(in the rows, 128 means zero)
Known rows:
[137 130  95 177  57 132 159] : K
[ 67 136 166 163 113  77 141] : V
[ 93 136 136 139 112 103 154] : X
[ 93  99 109 129 147 107 114] : AP
[ 97 145 137 133 138 141  99] : I
[ 82 161 108 107 161 164 139] : AB
[123 148 159 105 135 120 168] : H
[ 69 100 123 145 152  97 102] : T
[139 121 143  87 159 126 137] : G
[ 80 139 126 136 138 130 102] : D
[128 125 134  95 159 127 147] : AR
[ 76  90 127 173 117  87  58] : AH
[ 68 134 113 142 145 132 108] : AQ
[108 106 136 123 140 108 100] : Z
[ 77 138 129 136 139 133  99] : AV
[164 105  92 149  79 142 114] : A
[139 141  97 161  77 167 107] : L
[142 125  92 170  63 135 152] : O

Facts:
A τ C; AG τ AS; AN τ AC
AQ τ E; AV τ AC; AX τ AC
B τ AY; D τ AL; H τ AL
I τ Y; L τ AY; M τ AK
W τ Y; A ρ 760; AA ρ 44
AB ρ 44; AC ρ 719; AD ρ 44
AE ρ 714; AF ρ 760; AG ρ 44
AH ρ 719; AI ρ 760; AJ ρ 175
AK ρ 689; AL ρ 714; AM ρ 44
AN ρ 760; AO ρ 44; AP ρ 689
AQ ρ 689; AR ρ 44; AS ρ 714
AT ρ 689; AU ρ 689; AV ρ 689
AW ρ 44; AX ρ 760; AY ρ 714
B ρ 44; C ρ 760; D ρ 689
E ρ 689; F ρ 760; G ρ 44
H ρ 44; I ρ 714; J ρ 689
K ρ 760; L ρ 760; M ρ 719
N ρ 760; O ρ 760; P ρ 719
Q ρ 689; R ρ 760; S ρ 44
T ρ 175; U ρ 44; V ρ 175
W ρ 714; X ρ 714; Y ρ 44
Z ρ 689; AA π AK; AC π C
AC π AO; AI π AM; AL π W
AR π P; AY π O; B π AO
G π AS; G π AT; H π T
H π AU; I π AB; M π AF
Q π AO; R π K; U π AP
V π P; Z π AQ; A ξ 955
AH ξ 645; AK ξ 107; AN ξ 955
AR ξ 955; AU ξ 645; AV ξ 715
AX ξ 230; B ξ 574; D ξ 645
E ξ 645; F ξ 107; G ξ 230
H ξ 574; I ξ 230; L ξ 574
M ξ 645; O ξ 645; P ξ 955
Q ξ 574; S ξ 574; T ξ 107
U ξ 645; Y ξ 236; Z ξ 107
A σ N; AA σ AD; AC σ AT
AD σ AB; AE σ AS; AF σ C
AG σ AF; AH σ AJ; AI σ AF
AJ σ AO; AK σ AY; AL σ V
AM σ AB; AN σ AO; AP σ N
AQ σ AW; AR σ C; AS σ AB
AU σ AW; AV σ AS; AW σ AB
AX σ AF; AY σ AO; B σ AB
D σ AM; E σ AC; F σ AW
G σ N; H σ AT; I σ AS
J σ AT; K σ V; L σ AS
M σ AF; N σ AO; O σ J
P σ AT; Q σ AM; R σ AT
S σ V; T σ C; U σ AB
V σ AT; W σ V; X σ V
Y σ AF; Z σ AO

Rows, some named above:
[104 149 135 108 129 115 187]	S
[121 105 130 115 141 113 106]	AY
[ 77 147 131  43 104 153 122]	B
[157 132 119 163  56 135 140]	R
[ 83  95 129 130 150  92  87]	AJ
[102 137 150 138 111 104 149]	AL
[ 49 105 118 202 102  80 104]	P
[ 59 141 145 133  48  60  60]	AC
[ 57 131 136  78  89 133  84]	Q
[ 87  87 140 168 120  84  52]	M
[108 107 138 122 140 108 101]	Z
[ 71 135 115 141 141 133 109]	AQ
[ 87 142 124 133 137 140 107]	AE
[ 92 135 136 139 112 104 154]	X
[ 84 135 139 144 114  98 146]	J
[ 82 133 138 143 114  98 145]	J
[ 90 164 123 100 157 162 132]	AW
[ 58 131 135  79  88 133  82]	Q
[ 60 131 135  79  86 134  83]	Q
[ 69 137 166 163 114  79 142]	V
[142 134  55 100  45 119  94]	C
[ 82 101  80  37 116 121 144]	AO
[ 75  88 126 171 116  87  60]	AH
[106 147 136 106 128 114 187]	S
[ 86 126 135 139 120 101 135]	E
[ 74 149 113 143 147 154 106]	AS
[ 77 133 131 158 118  96 160]	AT
[ 82 102  78  37 116 122 143]	AO
[104 146 135 108 129 115 186]	S
[174 106 107 144  81 141 109]	AI
[ 85 133 123 146 115 104 160]	W
[163  92  76 150  86 137 118]	AF
[168  93  87 143  85 138 108]	N

Now the same objects, written a new way:
Known rows:
[124 113 183 158  89 125 149 126 188 160 103 127 122 136 122 139  94 213
 138] : I
[106 129 138 148  58 127 142 113 188 171 140  91 120 117 170 110  76 172
 190] : M
[131 109 136 132  80 104 139 115 177 167 145 112 157 157 151 146 105 147
 119] : AA
[140 115 135 154  72 114 141 122 189 165 113 115 113 149 162 132  92 134
 109] : U
[133 111 149 130  75 122 163 115 168 171 126 110 111 137 145 134 107 118
  75] : G
[106 148 161 133  78 142 140  93 179 174 157 112 169 113 124 119  97 109
 134] : AC
[130 116 173 123  74 128 174 112 170 162  94 110 130 115 130 132 105 181
 136] : AY
[117 127 155 140 132 130 152 128 170 166  54 140 153 104 176 117  99  86
 104] : A
[123 111 121 131  36 114 147 116 178 168 121 102 130 139 186 137  94 162
 130] : AG
[139 115 135 139  86 108 141 101 180 162 132 133 152 149 154 139 105 153
 115] : AW
[112 141 131 132 109 126 148 129 171 166  79 151 175 112 145 129  94  59
  72] : K
[106 130 171 133 107 148 156 110 179 162  89 141 116  97 132 132  97 103
  63] : AT
[108 124 143 136 112 119 157 105 182 172 126 104 128 100 163 105  98 161
 154] : AH
[121 122 136  97 115 138 177 137 172 162  80  79 128 101 167 109 104 126
 123] : AJ
[117 119 154 122 124 144 145  99 188 158  58 178 127 114 195 128  94 144
  99] : AU
[129 127 129 125  61 133 160 114 184 160  97 149 126 126 117 133 102 137
  93] : W
[129 121 118 111  63 122 151 114 179 170 126 129 140 138 139 143 106  94
  82] : S
[117 129 158 137 133 124 159 124 165 166  47 130 155  95 173 117  99  91
 102] : N

Rows, some named above:
[113 117 166 170  98 105 158 114 175 158  98 135 114 131 101 140 103 212
 107]	AS
[123 128 125  84 116 130 169 143 178 151  91  66 136 125 126 144 109 101
 134]	V
[113 124  98  93  82 141 161 134 165 159  55  98 119 108 199 101  92 120
 118]	T
[127 129 152 122  63 138 161 110 181 161  99 136 139 130 110 140 102 148
 108]	X
[132 120 117  86  51 134 148 114 160 167  93 150 147 137 157 140 104  84
  73]	H
[106 130 135 144  66 126 142 115 190 171 135  86 123 114 170 109  76 184
 196]	M
[131 119 151 162  72 114 141 102 186 175 145 111 143 161 154 141 105 128
 111]	B
[110 143 138 125 108 139 132 128 166 160  86 170 184 105 141 126  94  49
  62]	O
[132 120 147 165  73 116 141 107 185 173 134 112 147 160 161 141 108 139
 103]	B
[114 127 136 109 132 109 143  99 192 155 142 113 150 105 126 135 108 150
 142]	P
[111 141 130 134 107 129 144 130 173 164  69 154 179 113 146 126  97  62
  79]	K
[115 115 182 124 108 151 157 129 185 167  71 123 117 107 184 132  98 129
 112]	Z
[109 142 137 127 106 137 129 128 168 159  80 166 185 103 144 127  93  38
  72]	O
[132 123 121 120  62 123 157 116 180 170 126 127 139 140 140 143 105  95
  86]	S
[126 130 131 119  67 137 160 116 185 160 102 153 134 123 113 137 101 135
  92]	W
[111 141 151 125 101 141 134 133 168 163  85 154 183 116 138 129  90  48
  84]	R
[105 132 134 143  91 120 149 120 173 164  60 120 157 101 180 117  80 132
 143]	AF
[118 123 133 104 117 134 175 136 171 162  74  67 127 101 167 107 102 124
 127]	AJ
[122 113 170 159  86 119 146 125 187 158  91 131 116 137 125 138  99 192
 131]	AE
[130 128 140 124  47 142 161 127 178 162 105 134 131 140 110 140 100 133
 102]	AL
[102 140 154 160  99 122 149 109 173 169  72 122 184 108 175 122  93 106
 121]	C
[123 116 145 139  87 103 166  89 180 177 109 121 145 116 181 130 116 137
 100]	AO
[137 128 145 121  56 143 159 123 178 162  99 136 129 135 105 141 100 148
  98]	AL
[118 118 173 148 119 143 133 109 198 157  99 153 136 123 171 132  94 141
  99]	AQ

Now the same objects, written a new way:
Known rows:
[122 133 148 156 195 123 123 128 138 136 110 190 123 156 119 121 110 101
 132  85 138 133 177 126 100 123] : K
[153 119 110 138 126 140  93 120 154 108 118 163 115 171 129 127 106 120
 111 126 128 172 156 132 135 102] : V
[ 93 112 112 125 108 151 114 146 102 148 109 140 113 143 148 129 163 102
 129 135 126 136 142 127 111 161] : S
[194 114 125 152 147 146 102 121 106 118 119 137 123 151 115 138  93 105
 100 153 140 146 134 119 119 161] : AL
[170 123 127 133 146 147  93 119 129 135 122 140 133 158 114 141 110 103
 100 134 151 151 136 123 117 160] : W
[143 136 119 168  97 143 120  69 165 170 137 113 147 118 108 140 234 113
 122  96 120 170 151  92 124 119] : AO
[196 123 116 163 155 151 121  93 150  92 121  97 113 112 112 140 118 113
 108 134 140 146 157 121 132 115] : AY
[123 117 113 133 213 123 142  76 173 119 111 130 122 130 110 119 109 118
 123  95 128 144 183 131 139  91] : AJ
[175 139 130 184 162 131 129 129 172 102 123 141 116 130 118 137 171 116
 129 106 125 139 180 130 114  93] : N
[125 118 101  65 144 151 143 154 131 107 115 128 138 117 134 125 127 119
 133 157 122  96 146 131 109  98] : Z
[139 132 138 171 238 119 150 107 144 118 115 149 118 126 118 123 121 112
 142 105 127 112 179 126 109 116] : AN
[111 120 117  49  95 155 117 166 129 126 116 162 142 145 128 124 127 109
 131 149 131 105 131 130 102 113] : E
[170 140 146 172 117 121 121 146 189 127 139 162 117 166 143 143 127 120
 134 134 129 125 175 118 118 124] : F
[132 133 139 200 178 150 157 144 220 158 127 173 138 116 121 134 171  94
 139 106 119 134 119 103 115  48] : C
[147 153 148 214 145 140  89 141 207 108 122 136 115 136 119 133 160 111
 138 136 138 147 157 123 118  72] : AF
[ 85 123 114 193 132 148 116 152 135 142 108  98 111 130 145 125 171 107
 144 183 129 115 122 121 116 131] : Y
[ 99 118 126 164 106 128 130  97  83 132 136 117 113 154 138 124 116 113
 146 140 130 114 175 112 128 159] : U
[146 115 121 190  74 139 107 127  67 116 129 121 109 166 140 132 145 118
 131 168 124 149 163 121 118 167] : H

Rows, some named above:
[178 119 144 170 135 146 141 134  77 130 129 171 134 136  95 135 161 110
 110 112 109 167 127  86 148  60]	AC
[121 113  97 138 173 143 147 137 106 124 110 109 105 110 143 131 164 113
 137 159 117 102 161 137 118 155]	G
[130 115 102  64 136 151 145 164 124 113 117 119 139 118 134 121 133 118
 134 157 122  94 140 130 107  99]	Z
[ 98 122 125 148 221 121 112  99 171 138 105 135 129 149 114 116  92 116
 132 154 140 124 156 128 135 108]	T
[140 135 122 170  75 140 114  73 164 168 137 109 141 121 106 142 245 111
 120 100 121 170 155  95 125 119]	AO
[195 123 117 160 165 148 120  91 144  97 125  99 118 115 112 142 118 115
 108 136 141 146 154 123 132 116]	AY
[134 129 123 157  21 141 103 110 135 130 141 105 109 164 150 143 161 121
 135 132 132 150 169 110 133 137]	AW
[190 126 130 129 105 140 111 116 146 131 138 114 131 152 132 147  99 112
 116 156 151 121 141 112 132 156]	AE
[127 132 128  87  41 154  84 123 132 107 128 144 137 154 121 132 127 121
 121 129 139 150 158 122 112  96]	AT
[108 117 112 141 214 128 140  82 154 113 109 132 126 127 109 118 104 118
 125  94 129 143 176 131 139  87]	AJ
[ 97 116 112 125 114 149 114 154  94 148 105 145 112 148 147 128 157 103
 126 136 125 133 130 128 107 163]	S
[153 132 144 183 165 133 103 167  96 111 111 111 114 141 105 132 137 121
 123 187 123 125 134 114 137  97]	M
[158 119 117 152 100 143 134 114 130 192 144 148 127 119 151 126 182 107
 139 125 112 123 120  92 131 152]	B
[129 124 123  80 223 141 157 173 118 128  85 128 118 111 115 137 169 115
 116 134 122 107 131 133 132 114]	AH
[152 117 121 158  97 143 140 122 122 184 142 144 128 115 147 125 186 105
 140 133 113 123 122  97 130 153]	B
[143 124 127 138 174 138 134 181 161 119 108 195 114 137 141 126 127 102
 135 122 122 121 146 134 105 122]	R
[ 93 129 149  84 191 125 129 128  85 141  92 144 123 142  99 130 128 108
 115 104 137 131 152 118 126 129]	P
[151 133 150 178 171 134 106 160  87 105 113 111 120 146 104 133 136 121
 124 192 124 127 131 115 143 114]	M
[145 118 129  93  62 129 145  93 131 136 154 161 163 130 107 113 105 113
 145 120 115 110 135  78 123 132]	Q

